The three nearest rows among all rows above each row, by straight-line distance, nearest first (none for the first four rows):
1: [-16  11  40   1  20 -57  20  15 -16  11   7 -15  11 -42  27  -4  26   4
   9 -41  50  28  -3  25  70  23 -22   5  21  -5 -15 -12  38  -3  22 -16
  42  31 -12   5   0]
2: [  7  36   2  -8  33   4  -2  -4  -2  17  30 -16  13 -38  26 -33  33  22
  35 -18   1   8   4  33  47  27 -30  11  34   7 -12  -7  11   3   9 -16
  18  23  -5   2   2]
3: [ 47  18 -29  -9   5  52 -30 -16  -9  34  36   4  17 -13   8 -19  42  -1
  13   6 -10 -13 -20 -16  19   8  -7  -7  24  -5  -4   2  13   9 -11 -11
 -13  25 -11  20  17]
4: [ 24 -13   1   3 -14  -1 -10 -25  -7   3 -13   4   2  12 -27   5  22  -6
 -10 -11   0   6  10 -16  22 -17 -32  19   4  -1 -23  20 -59  -7 -42  -8
 -12 -17  -1  13  11]
5: [ 18 -33  12  18 -22   6  -6  -8 -10 -27 -26 -15   2  20 -22  26  23  -6
 -20 -25  21  -4   3 -25 -22  -9 -30  -3   7   7 -10  11 -63   4 -32   1
 -15  -5 -10  21  -6]
4 3 2
6: [ 16 -29   6   5 -10  15 -10  -9  -4   8  16  -3   3  -5 -14   0  11  -9
 -14 -19 -10  24   5 -17  26 -29 -15   3  13  -3   5   9 -52  -8 -39  11
 -20 -23 -26  14  16]
4 5 3
7: [-11 -45  11  17 -56 -42  13  -8  -5 -18 -12 -12  14  21 -10  16  -8   3
 -17 -20 -26  21  -3 -15  26 -12  -1  26  17   4   0  28 -66  -5 -19   9
   2  -2 -39 -22  -6]
6 4 5
8: [ 38  28  -7 -15  33  43 -18  -8 -17  35  23 -16   7 -22   6 -36  48   1
  39 -14  59   8  -2  40  63  35 -53  19  40  -5 -10  -3  19   2 -32   6
   6  13 -12  49  18]
2 3 1
9: [ 22  31 -12  -3 -19  56   2 -25   5  26  26  -5   2 -24  17  -4  18   1
  22  19 -23   2   6 -18  34  -2   8  -4  30   0 -10  -3 -17   0  14  -9
 -13  16 -11 -16  -4]
3 2 6
10: [-49  33   6  -5 -20  -8  26   3   5 -16   1  -1  11 -13  38   1 -24 -19
  15  13 -50  -9  12 -10  27   9  42   3  28   4  -5   2 -24  -8  52  14
   5  14  -5 -43 -39]
9 7 2
11: [  5  34 -29 -15  15  37   0 -19   7  -3  10   9   9 -21  24   4  12   3
   9  -1   2 -35   3 -23  34  -7   8 -27  18   1  -8 -11  10  -6  42   9
   9   6  -9 -28   9]
9 3 2
12: [ 16  21  -2  -6  24  84   9  -3  10  18  39  -5  -4 -29   7  -8  36   0
  33  12  -6 -23   3   6  17  11 -12 -15  18  -9 -21 -30  36  -7  27 -16
   9  16  -2 -10  -4]
9 11 3
13: [-50 -13  26  10  -2 -74  23  24 -20 -12   2  -6   3   5  15   0  -7  -6
 -13 -58  65   9 -15  34  -4   3  -9  -7   4 -11 -11   8 -22   1  -1  -2
  17  -4 -12  -9 -23]
1 7 5
14: [  2 -40  11  16 -29 -14  -6 -21  -6 -13  -1   9   1  26  17  27 -17 -13
 -36 -32 -15  34  13 -27  36 -33  -2  19  31  -1   0  20 -58   9 -23  13
 -20 -10 -39  -3  -3]
7 6 4
15: [ 29  -9 -22  -1 -34  27  -7 -22  -3 -13  12   4  -4   6   8  22   5   4
  -1  10 -67   6  23 -42  46 -23   5   9  17  -6  -1  28 -53  -4  -7  17
 -25 -11 -27  -6   2]
6 14 9
16: [ 19  -1  18 -33  24 -20  -4  -6 -19  31  33 -19   4 -14  31 -13  35  11
  23 -38  42  10  -5  23  67  28 -43  14  54  -6 -18  -4  23  -1 -11 -12
  37  22 -25  -4  -5]
2 1 8
17: [ 19 -23  35 -21 -22  -6 -17   2 -32  13  -8 -13  -7   7 -23   8  22  -3
  -6 -47  89   1  -3   9  31  -2  -6  11  20  -8 -23   9 -14   1 -33  -4
  10  -9   1  43   1]
4 5 6
18: [-44  13  17  -8  -2 -45  16  18  -5   2  30 -20  14 -30  36  12 -16 -18
 -19 -44  61  23 -23   6  34   7   8   7  15   6   2 -25 -22 -10  19 -19
  28   3 -30 -28 -23]
13 1 16
19: [ 35  -3  -2  -7   9  28 -27  -8   0  33  48 -24  23 -22   6   5  20  11
   8 -38   0  -4   1 -20  58  10 -31  20  30 -10  -2   6 -50 -11 -11  -7
 -14   4 -32  19  -1]
6 3 9
20: [  1 -34   3  16 -66   6  15 -13  -3  -7 -31  12 -20  42 -27  17 -20   9
 -29  17 -32   6  16 -45  -3 -10   8   5 -17   5  -4  35 -41  -7 -24  12
 -44 -27  17  22  21]
4 5 15
21: [ 32 -15  -8  -4  -5  47 -14 -19 -12  16   1   4   5  -4  -6   0  17   8
  -1 -17 -22   3   7 -30  32 -11 -20  12  19  11 -15   7 -41   2 -24  -9
 -34  -9 -30  11  14]
6 4 19
22: [ 31   0 -45 -22  20  76 -12 -21   4  20  23  -3 -10   0 -12  -2  15   3
  15   2  29 -29 -16 -21  17   8 -22   2  12   7  -7 -16 -16  19 -24  -4
 -10   0  13  21  28]
3 21 9
23: [  4 -32  -2  10 -26  27 -12 -10 -13 -18  11   4  10  27  13  -3   2  -1
 -20  -2 -46  25  28 -22  50 -15  -9  12  14  -4   4  17 -71   0 -19   4
 -31   8 -26  -7  -9]
15 14 6
24: [ 35 -33   1   1 -25  42 -15 -11 -26   2  17   6   4   7  -6  29  27  -2
  -2  -3 -22  21  -7 -13  29 -28  -6  -5 -14 -15  -2  32 -72  -2 -53   5
 -26 -27  -9  15  11]
6 4 21
25: [-17  10  12  15  20  15   4   7  -6  40 -35  -1   4  31 -16 -16  -9   2
  -3 -14  71 -34 -41   8 -35  43 -14  -2 -18   7  -2 -19  15 -12 -20  -3
  24   7  42  19  12]
17 22 13
26: [  0  52  -8  -5  53  45  -4  -3  -5  10  31 -13  13 -56   0 -19  14  -2
  15  -1  66 -22  -5  25   8  20  -8  -3   2 -16   5 -31  44  -1  28 -16
  29  23   3   2   3]
12 2 11
27: [ 12  -2   4 -18  28  11   5   0 -26  23   2 -21   9  -8  11  -3  22 -16
   3 -24  58  -1  -5   2  48  16 -15  15  26   1 -16 -15 -33   4 -19  -8
   6  14 -31   4  -5]
16 19 17
28: [  2  20 -15  23  -7  50  28   3 -12   0 -56   5  -1  25 -22 -23 -20 -15
 -19  28  39 -22  -2 -29 -51 -19  25  -3 -26  -4   2   3 -11  15 -11   5
 -14 -12  47  12  -5]
25 20 5
29: [ -31   12  -11   -4  -11    4    5   14   20  -16   34   10    6  -19
   12   19  -20   -9   10   42 -100  -18   28  -44    6  -23   45  -10
   -2    4   -3    3  -61   -1   67   10  -22   10   -9  -26  -11]
10 15 9
30: [ 17  57 -11  -4  28  91  -1 -11  13  15  17   3   6 -26   8   6  12   6
  15  39 -10 -41  11 -10  11  11  12 -17  -6  -2  -4 -14  13  11  32   5
 -17  18  31  -2 -20]
12 11 9
31: [ 60 -40   6  -4  37  22 -16 -17 -21  21  40  -2   5   6  -4   2  32  10
   2 -10 -16  36   7  11  31 -23 -36   8   2  -6 -12  33 -57  -2 -40  -6
 -16 -16 -32  38  19]
6 24 21
32: [ 28  -5  -1  -5  27  19 -10  -7 -11  23  41 -28  20  -2  20   2  31   6
  -6 -46  30   1 -12   0  39  14 -14  -4   3  -4  -9   2 -33 -10 -14 -12
 -15  -4 -18   2  15]
19 27 21
33: [-58  35   1   5 -11 -12  17   6   5  -2 -16  -4  -7  -6  15  -7 -14  -2
  15   5   5  -9  13   2  16   8  32  -1  23   0   4   2  38  -6  44  10
  21   9   0 -34  -7]
10 11 18
34: [-39  30  10  24 -20 -29  35   3   2   0 -36  -1  14 -43  23  -3   0  -5
   4 -14   9 -11  -5 -27  18  14  20   6  28  -7  -4 -12  31 -18  52   4
  15  36  21 -16 -25]
33 10 11
35: [-11   4  -1  34 -27  48 -10  -9  24 -22 -21  23  -5   5  -5  16 -37  -7
 -15  46 -65 -22  34 -50 -48 -31  32 -12 -34   2  12   7 -37  11  38   9
 -45   5  26  -3  -3]
29 20 28
36: [ -3  63  -2  -5  37  63  21   9   7  17   6   2   6 -32   4 -10   3   9
  -1  38  29 -23  15 -13  -7  23  29 -12 -17   1  -8 -16  45   0  21   3
   7  18  38  -2  -5]
30 26 12
37: [ 28 -27  -2   1 -23  13  -9  -6 -11  -3  16   4  -6  19 -10  11  29  -9
  -2 -14 -34   9 -12   2  22 -26 -14   9  14   1  12  23 -50  -1 -36   1
 -19 -28 -24  -4  12]
6 24 4
38: [ 11   5  11  -9  16  -6  -7  -2 -20  29  20 -20  12 -11  12  10  10  11
   0 -36  38   4 -18  11  59  15 -40   2  38   4 -11   6  15   3 -16 -23
   3  13 -37  13   4]
16 27 32
39: [-29  14  -8  18 -14  14  26   4   2 -10 -33  -3   1  22  11 -12 -13 -12
  17   5  15  -9 -17  -9 -21 -11  25  -5  -9  -1   7 -13  -2   1  -4   1
  -6  -1  14  13  -2]
28 33 25
40: [-19 -20  -6   6 -33  20  16  -3   2 -11 -26  18   1  28   3  18 -35 -10
 -13  18 -39  14  -6 -40 -21 -26  16   0 -37  12  -3  15 -47   0  -2  10
 -20 -27   9  -4   3]
20 35 39
41: [ 15  13  -4 -18  23   8   2  17 -23  29   3 -29   1 -15  18 -12  17   1
   8 -36  30   5 -16  39  42  22 -22  13  32   2   7   5  25   7 -25  -8
  21   1 -26   3  -3]
38 16 27
42: [-16  -5  19  -9   4 -42   8 -10 -18  -6  30 -13  24 -19  23   3  27   8
   2 -43   3  25   7   5  59  19 -22   9  32  -8  -3 -10 -10 -10   6   5
   7  17 -42 -15  -7]
38 16 1
43: [-12 -26  18  19 -47 -18   4   0  -4 -11 -42  -4  -4  20 -11  11  -2   8
 -33   6  -2  18  13 -22  -1 -28   3  -4   8   2   0  17 -52   6  -7 -18
 -24 -16  -3  19   0]
20 5 7
44: [-19 -26  24   8 -21 -26  19   6  -7 -17 -24  -7   3  22 -21  18 -18   4
  -7 -12  36  20  -1  -4  -4 -15   9  12 -16   2  -9  10 -34  -7 -17  13
  -8  -8  -2  18  -7]
43 5 39
45: [ -6  51  10  -4  51  17  11  13   5  25  17  -9   5 -25  -2 -25   2 -13
  -1  11  62 -38   9  23 -13  15  -4  -8   7  -3 -12 -40  63  -8  18 -17
  25  25  18  14 -24]
26 36 12
46: [  -5  -49   30   -1  -16 -100   16   24  -11  -19  -12   -2   18   10
    5   10   11   12  -15  -60   12   36    8   14   27  -10  -14   14
   29  -14   -2    1  -17  -13  -24  -10    6    6  -45    2  -23]
13 42 7
47: [ 32 -18  31   3  -9  -7 -32   6 -16 -10 -25   2   9   7 -30  -6  45  -7
  -8 -35  42  -8  -3  18 -12 -11 -39   4   8 -20   8  12 -41  11 -55  -8
 -15 -15 -13  33   4]
5 4 17
48: [ 21  44 -29  12 -13 100 -13  -2  17  22  10  -2   2 -15  -7  10  19   1
  17  31 -40 -47  12 -31  28   6   3   5   0  -2 -16   3   1  13  31  23
 -13  15  15 -13  20]
30 9 11
49: [ 17  47  -3   2  26  59 -22  -1 -13  25  17 -17  -5 -38   1  -8  35   5
  12   5  68 -49   5  11   3  18 -21 -17  -3   1  -3 -31  42  -4 -32   2
  -1  10  29  26  15]
26 45 36
50: [-23 -29  15 -10  -3 -59  33  17  -9 -27   4  -7   9  -6  28  13 -15  -9
 -10 -34  -1  33  13 -20  47 -12  -4  16  27  -8   7  27 -44   5  27   0
  -2  20 -35 -40 -23]
42 7 46
51: [-52  -2  16  -7  27 -89  22  12 -22  -9 -15 -29   3   8   9  -1 -13  -5
  -2 -54 100  26 -45  45 -21  12  -3 -10   0  -5  -4 -23  33   1 -37  -7
  32   5 -30  -4  -6]
13 18 1
52: [ -2 -36  -1   8 -43  10   9   0  16  -4 -32  17  15  28  -8  21 -25 -18
 -11   2 -48  30  12 -53  11 -19   6  14 -13   5  12  40 -84  -7  -4  13
 -33 -14 -12  -9   0]
40 20 23
53: [ 17  49 -23  20 -11 100 -10 -20  19  32   0  18   8 -17   0 -20  20   2
  13  26 -13 -44  34 -46   3  18   2 -23  -2   1   4 -13  -2   4  41  -5
 -22  21  33  19   1]
30 48 9
54: [  3  19  -9  10   4  31   8 -20  13 -11 -10  14   8   4  -7  -2  -3  -1
   3  33   1   9   5 -17 -18 -18  10  19 -14  23   7  21 -22   2   1  15
 -37  -8  13  -2  -2]
39 40 28
55: [ 37  -1   4   3  -3  61  -2 -13 -13   2  15   0  15  -6 -10   2  14   2
  -5 -28  28  11   6 -23  11 -23 -18   5   8   2 -12  15 -56   3 -28 -13
  -8   1  15  23  -3]
21 4 6
56: [-25  33  -5   9 -24  15   2   7 -10 -17  26   6  18 -19  33  20   2   0
  -3  19 -27 -11  14 -10  38  -2  11   7  23   4   7  10 -57   6  32   2
 -10  27 -21 -44 -26]
10 9 29
57: [  9 -30  19   2 -26 -13  -8   7  -4 -14  -6  -2   7  19 -24  -6   8  -2
 -16 -30  23  24  -8   0 -17 -32 -12  11 -18   2   4  16 -30  15 -51  -2
   1 -13   3   9 -17]
44 5 47
58: [  0  46  -6   2  10  81  14  -8  14   8   0   6   2 -16   2 -12  -9  16
   4  40 -11 -31  13 -40  10  20  13 -10  -7  -1 -10  -8  14  -7  31  11
   8  13  30  -1   8]
30 36 53
59: [-72  40  22  13 -17 -70  41  12  -3  -3 -34  -4  -6 -22  19 -14 -34 -16
   3   2  51   2  10 -10  11  25   7   6  19   4  -4 -18  37  -3  50   0
  25  22   7 -17 -16]
34 33 18
60: [ 16  13  -4  -6 -17  74 -16  -6   6  12  19  11  -2 -30  11   4   7  15
  20  27 -36 -16  21 -23  22   0  -3 -10   5  17   7   3  -2   6  28  13
   5  14   6 -23   2]
9 48 58
61: [  3  19  12   4  16  -1  27   0 -23  16   7  -5   8 -10  11 -13   9   8
  -7 -35  74   0  -4  -3  13  20 -19  -2   4   1 -14 -18   9  -5  -9 -20
  18  11  -4  -2   1]
27 38 41
62: [-35  20  -1  15 -29  17  14  -1  17 -23 -10   6  -1 -13   8  21 -20   2
  -9  15 -38 -27  13 -35 -14  -6  32   3 -10   3  -3  13 -19   4 100   8
  -5   4  10 -32 -17]
10 29 35
63: [ -8 -21  -2  -7 -45 -12  15 -21   5  -6 -19  26  -2  36   0  11 -20   1
  -6  10 -57   9  -2 -26  -2 -31  29   5 -10   6   2  10 -54  -4  -9   6
 -23 -14 -10  -5  -4]
40 52 20
64: [-49  32  17  27 -23 -35  28  14   0   1 -62 -14   7  19  -1  14 -35 -19
 -22 -19  88 -17  -7  -2 -24  41   0  -5  -1  -1  -3 -13   8  -6  10 -16
   3   5  46  -4 -18]
59 25 39
65: [ 23  18  -6  -9  19  13  19   3  18  -2  22   1   6 -34  37 -11  28   7
   2 -14   7 -20  -8  -7  44   4  -3  -9  25 -11   5   0  16 -11  18  15
  14  18 -18 -19  -6]
11 2 9
66: [-60  18  11  13  -1 -32  35   3  14   0 -50 -10  -9   1  -3  -5 -21 -10
 -16 -29  96 -49 -11 -17 -46  27   8  -5 -25  -7   3 -25  29 -11 -13 -12
  16  12  57  24 -16]
64 25 39
67: [ 14 -38 -11   3 -43 -30   2 -11  -1 -18   5  12  -6   8  -6  20   2  -7
 -19 -30 -31  33   3 -28  36 -26 -22   8  13  14  12  29 -67   5 -21   7
 -18 -12 -26 -12  -8]
14 7 37
68: [-37   2 -18  12 -24  15  -5   3  15  -7 -30   7 -21  12 -13   6 -39 -13
 -34  29 -40  -9  -5 -32 -31  -7  22   4 -25  11  -7  -6  -8  -7   3   1
 -28  -4  31   2  -8]
40 35 39
69: [ 34  50 -41  -1 -23 100 -12 -25  -3  20  12   3  -1 -23  -5  -4   4  -7
  30  33 -37 -71  13 -48  15   2  -4 -19  -3   1  -3   3  12  23   8   2
 -26  26  38   4  14]
48 53 30
70: [ 52 -61   3 -10 -20 -24 -14 -12  -2  11  29  -4   3   8   1   8  26   5
  -7 -24 -16  25  15  -5  58   0 -44  25  20  -2  -1  35 -37   7 -30  -8
 -18  -9 -41  35  20]
31 6 37
71: [ -6  23   8  -2  10   1   9 -16  -4   9  10  -6  -4 -46  26  -1  24   8
  15 -17  11   1   3   2  38   6  -5  -1  14  -5 -14 -11  16  -5  37  11
  15  14 -16 -17  -3]
65 11 2
72: [ 55  -1  -4  -4  17  68 -25 -27  -9  20 -18   3   3   9 -26 -13  38   3
  -7 -21  46 -18 -16  11  -7   3 -40  11  -8  -4 -20   1  -8   2 -40  -9
 -23  -4  21  58  27]
22 55 47
73: [ 28 -52 -10   9 -60  21   1 -25  -9 -27  -6  16  -5  37 -14  30   5  11
  -3  -6 -70  21  18 -50  39 -23  -6  15   1   7   3  50 -77  -3 -15   2
 -40 -19 -26  -9  19]
15 52 23
74: [ -8 -23  -2   9 -37 -27  14   2  21 -23 -13  17  16  19   8  11 -38   4
 -25  20 -61  17   3 -33  -5 -20  29  10 -18  19  -1   2 -57  11   9  18
 -18 -13   5 -21  -3]
63 40 52
75: [-24 -36  42   8 -17 -67  14   6 -11 -14 -16 -19  -1  -4  -5  -4   2   5
 -11 -44  24  30  11   0   1 -10 -22  17   4   4   1  17 -35 -13 -24 -21
  -2 -11 -30  -6 -29]
46 44 13
76: [-27 -48  11   2 -11 -63   6  14 -12 -30  12  -8  -6  20  27   9   2  -4
 -16 -49   4  47   7  13  45 -32  -2  13  20   1   4  21 -38   7  -9 -13
  -6   1 -41 -13 -14]
50 46 75
77: [-22  17  16   2 -21 -47  29   1 -16  -6   7  -3  21 -22  33 -13   0  -3
   4 -39   8  12   0   7  44  21 -10  -2  25  -1   4 -16  12  -4  36   0
   7  12 -23 -33 -25]
42 71 18
78: [-28  51   9  11   2  51  38  -2   0  23 -18 -13 -17 -21   2  -5   8  14
   3  25  25 -31   4 -29  -8  13  19 -14 -23   3  -7 -12  34  -2  30   6
  14  21  33 -17   0]
36 58 30
79: [-11  46 -10   6  -6  52  23  -6  11   4   5  -6  14 -21  10 -15  24   2
   3  31  10 -39   5 -11   4  10   6  -1  14  20   7 -14  23  -7  37 -16
  13  21  16  12  -3]
58 78 36
80: [ 10  19 -18  -4 -12  57  16 -14   3  24  38   3  18 -38  31  10  16   2
   6  25 -56   2  10 -20  59  -6  -9   9   8  13 -10  24 -50   1  40  15
 -10  14 -28 -26   0]
9 60 56
81: [-26   5 -19  25 -28  35   1   1  11 -13 -41  16 -26  27 -37  22 -37 -16
 -21  45 -42 -15  18 -38 -29 -16  35 -12 -38  -4  -9  11 -45  10   0  10
 -27 -28  36  11  -7]
68 40 35
82: [ 19  14  -6  13  -4  40  -5  -5   7   8  -8  -7   8 -12 -13   8  11  12
  -3  -4 -12  12 -11 -30  15 -18   3   1  16  10  -5   5 -43 -10  -3  -5
 -24   1   3  -3  -4]
21 55 54
83: [-16  27  -7  -4  -1  11   3  -3  -4   9 -16   2   3   5  11  -5  16  -9
   3  -4  28 -19   2 -11  12  24   3  -4  18   5  -5 -12  12  -2  13  -5
  -5  28  15  12  -1]
79 39 61
84: [ 28  33 -53  15  -2  88  -8 -10  11   9  12   4   9 -18 -10   9  -9   1
  18  40 -55 -45 -10 -48  -1  -8  28  -5  10   4   8  -9  -1  -6  36   9
 -17 -11  15  -7  23]
48 69 58
85: [ 53 -24 -11 -20  -6  40 -38   5 -25  58  18 -22   6 -15  -9 -11  24  15
  32 -37  28  26 -28  15  52  19 -47  21  25   6 -11  -6 -17  -2 -62   9
   1   6 -37  38  20]
8 19 38
86: [-27  16 -23  14  -7  43   7  10  13 -10   5  -9  -8  -3   5   1  -2  -8
   3  44 -52 -35  -2 -31 -31  -5  31 -15 -23  10  -6  12  13  -2  46   8
  -8   7  19  -4  -4]
62 68 58
87: [ -8  16   9  -3  -6  29  32   3   4  19   4 -14  -2 -29   6 -16  11  10
   7 -22  48  -5   6  -1   6  18  -9   7  22  -4 -19 -18  -9   9   4   1
  11   5   4   2  -5]
61 83 71
88: [ 30  23   9 -19 -22 -15   6 -10 -11  33  32   5  16 -57  34   4  25  16
  12 -14 -45  31  -5  27  61  38 -41   9  40  -1 -18   5 -34   2  26  -4
  19  12 -40 -20  -7]
42 2 71
89: [-11  27  -5   8 -20  32   5 -10  22 -19  42  18  24 -21  42  14  11  -3
  -2  15 -99 -25  38 -12  10 -21  22   6  17  -5   6  12 -70  -6  58  11
 -18  12 -27 -42 -19]
29 56 80
90: [-12   7  13 -23   2 -10  12  -3   3  11   6   3  11 -44  16 -19 -14   9
  19 -27  27  13  15   7  67   7 -17   5  27   5   5  -9  13  12  12  -3
  14  25 -33 -11 -10]
71 77 42
91: [-11  -9  -6  19 -28  -1   4   7 -10  -5 -41   4 -17  29 -14  15 -12  -6
 -26  11  14   3  -3 -21 -24 -17  30  -4 -21  -2   2  20 -34   3 -13   5
  -6 -23  14  18 -10]
43 44 40
92: [ 28  11  -3  -4 -20  66  -4 -17   1  21  44   3   6  -6  17   2  10   9
  22   5 -44 -19  -4 -24  34  -6   2  13  12  -3   5   7 -27  -7  29  17
 -11   2 -12 -21  -2]
9 60 80
93: [ 38   8   5 -17  -6  57 -30   2  -4  18 -32 -14  -7  10 -24   7  35   7
   7 -37  47 -12 -14   4  11  -3 -38   6  -7  -7 -14   8 -20  11 -52  -8
 -25 -23   8  28  15]
72 47 55
94: [  5  -3 -13   4 -17  45  -5   8   5 -12  15 -15  20 -13  16  16  -3  15
  10  15 -27   2  -3 -18  30 -35  12  16   9  -2   7   3 -30  12  -2   0
 -17   9 -13 -20   5]
82 92 9
